Here is a tiny trained network, its code and every weight. The questions are about switching its units off for an input and a class, where a switched-off unit gives its printed mean instead of its output.

import numpy as np


def w(rows, s, z=0):
    codes = np.array(rows[::2]) - 128.0
    scale = np.full(codes.shape[1], s)
    scale[-1] = z or s
    return codes * scale


def f(y):
    return y / 2 * (1 + np.tanh(0.7978845608 * (y + 0.044715 * y**3)))


def log_softmax(a):
    a = a - a.max(-1, keepdims=True)
    return a - np.log(np.exp(a).sum(-1, keepdims=True))


def net(x, mask):
    res = np.array(x, float).reshape(1, 3) / 4 @ E
    y = f(res @ A[0][:, :-1].T + A[0][:, -1])
    res = res + np.where(mask, y, B[0][:, -1]) @ B[0][:, :-1]
    return log_softmax(res[-1] @ U[:, :-1].T + U[:, -1])


A, B = {}, {}
E = w([
[230,208,129,185,113,132,220,173,60,97,98],'x0',
[200,100,181,129,166,40,32,58,129,168,56],'x1',
[122,80,151,6,45,109,126,184,31,34,42],'x2',
],0.011)
A[0] = w([
[115,147,106,85,149,100,103,169,31,86,30,61],'neuron 0',
[183,207,145,160,143,92,124,97,131,145,122,90],'neuron 1',
[129,72,186,109,154,88,51,73,128,138,136,142],'neuron 2',
[182,218,125,138,125,138,170,152,64,120,115,96],'neuron 3',
[118,88,92,80,141,129,61,101,193,144,158,77],'neuron 4',
[199,145,110,169,176,76,161,93,148,103,99,87],'neuron 5',
[157,101,103,128,167,135,180,156,164,138,170,116],'neuron 6',
[129,110,134,96,153,52,165,129,96,80,65,48],'neuron 7',
[53,42,72,183,142,119,74,97,131,153,105,36],'neuron 8',
[58,178,148,167,140,171,131,110,222,146,140,2],'neuron 9',
[85,111,151,165,178,201,139,98,176,125,166,4],'neuron 10',
[135,204,169,176,148,69,126,121,78,184,187,111],'neuron 11',
[51,68,121,60,105,155,132,132,106,98,151,155],'neuron 12',
[255,132,72,156,164,79,120,61,115,79,145,109],'neuron 13',
[42,172,35,186,128,178,162,197,105,125,168,175],'neuron 14',
],0.0081,0.0066)
B[0] = w([
[147,179,121,174,155,125,186,19,52,98,141,213],'neuron 0',
[33,131,109,86,74,184,114,195,140,93,5,176],'neuron 1',
[202,137,130,150,158,75,198,48,95,161,183,210],'neuron 2',
[163,199,185,176,76,126,231,80,144,175,167,198],'neuron 3',
[114,171,154,182,193,88,158,85,136,170,148,184],'neuron 4',
[48,115,98,76,112,197,92,162,209,107,62,174],'neuron 5',
[57,145,106,146,110,151,177,103,98,152,45,160],'neuron 6',
[146,93,193,199,233,75,194,83,5,221,95,176],'neuron 7',
[22,132,145,168,176,124,253,85,123,208,135,169],'neuron 8',
[251,140,139,100,169,104,165,119,221,137,253,182],'neuron 9',
[177,243,172,129,67,103,146,37,195,100,156,172],'neuron 10',
[74,122,85,161,111,182,74,197,137,97,39,177],'neuron 11',
[161,129,206,22,5,208,81,158,229,70,104,215],'neuron 12',
[94,72,103,193,131,169,84,188,149,17,34,188],'neuron 13',
[212,140,93,147,173,55,200,109,56,160,145,251],'neuron 14',
],0.0065,0.013)
U = w([
[222,161,185,97,129,63,144,66,146,174,218,195],'0',
[115,133,108,253,197,89,154,93,99,226,142,133],'1',
[70,91,149,19,42,188,4,210,199,42,113,3],'2',
],0.0064,0.0012)

Each question gives the input, the list of numbers given to net, and the class t.
The units are the neurons (one row each of A and B). Each row of codes is followed by its name. A weight is (code - 128) times the scale printed after its matrix; where a second scale follows, it is the last column's (A, B and U).
mask holds one flag per neuron, in row order. A switched-off neuron (its flag False) gives its mean, the last column of its row in B, instead of its output. The means were averaged over made-up inputs and are rounded, as every weight is.
A unit's drop is (log p(t) with every unit on - log p(t) with that unit switched off) / (log p(t) with every unit on - log p(t) with every unit switched off).
The circuit of an input: a set's keep is (log p(t) with only the set's units on - log p(t) with every unit switched off) / (log p(t) with every unit on - log p(t) with every unit switched off). Starting from the 12 units with the biggest drops (on a tie, the unit counted first), units are removed one at a time, each time the one whose removal leaves the highest keep (on an exact tie, the one counted first), for as long as the keep stays at least 0.8.
circuit, biggest first: the units of the circuit, biggest drop first
unit that matters most: the unit with the biggest drop
k most important neurons: the k neurons with the biggest drops, biggest first
drop of u: that unit's drop, to one decimal
input [1,5,0], class 2: unit that matters most	neuron 14
input [1,8,2], class 1: circuit, biggest first	neuron 12; neuron 13
input [4,4,4], class 1: circuit, biggest first	neuron 12; neuron 7
input [-8,3,6], class 0: 2 most important neurons	neuron 2; neuron 12
input [5,6,8], class 1: 2 most important neurons	neuron 7; neuron 12
input [-3,6,0], class 1: 2 most important neurons	neuron 12; neuron 9
input [1,7,-7], class 2: 2 most important neurons	neuron 1; neuron 5
input [-2,-8,2], class 2: 2 most important neurons	neuron 12; neuron 2
input [-5,-6,1], class 2: drop of neuron 0	0.2
input [-2,-2,-8], class 0: drop of neuron 10	1.2
input [-6,-7,-1], class 0: drop of neuron 14	0.4
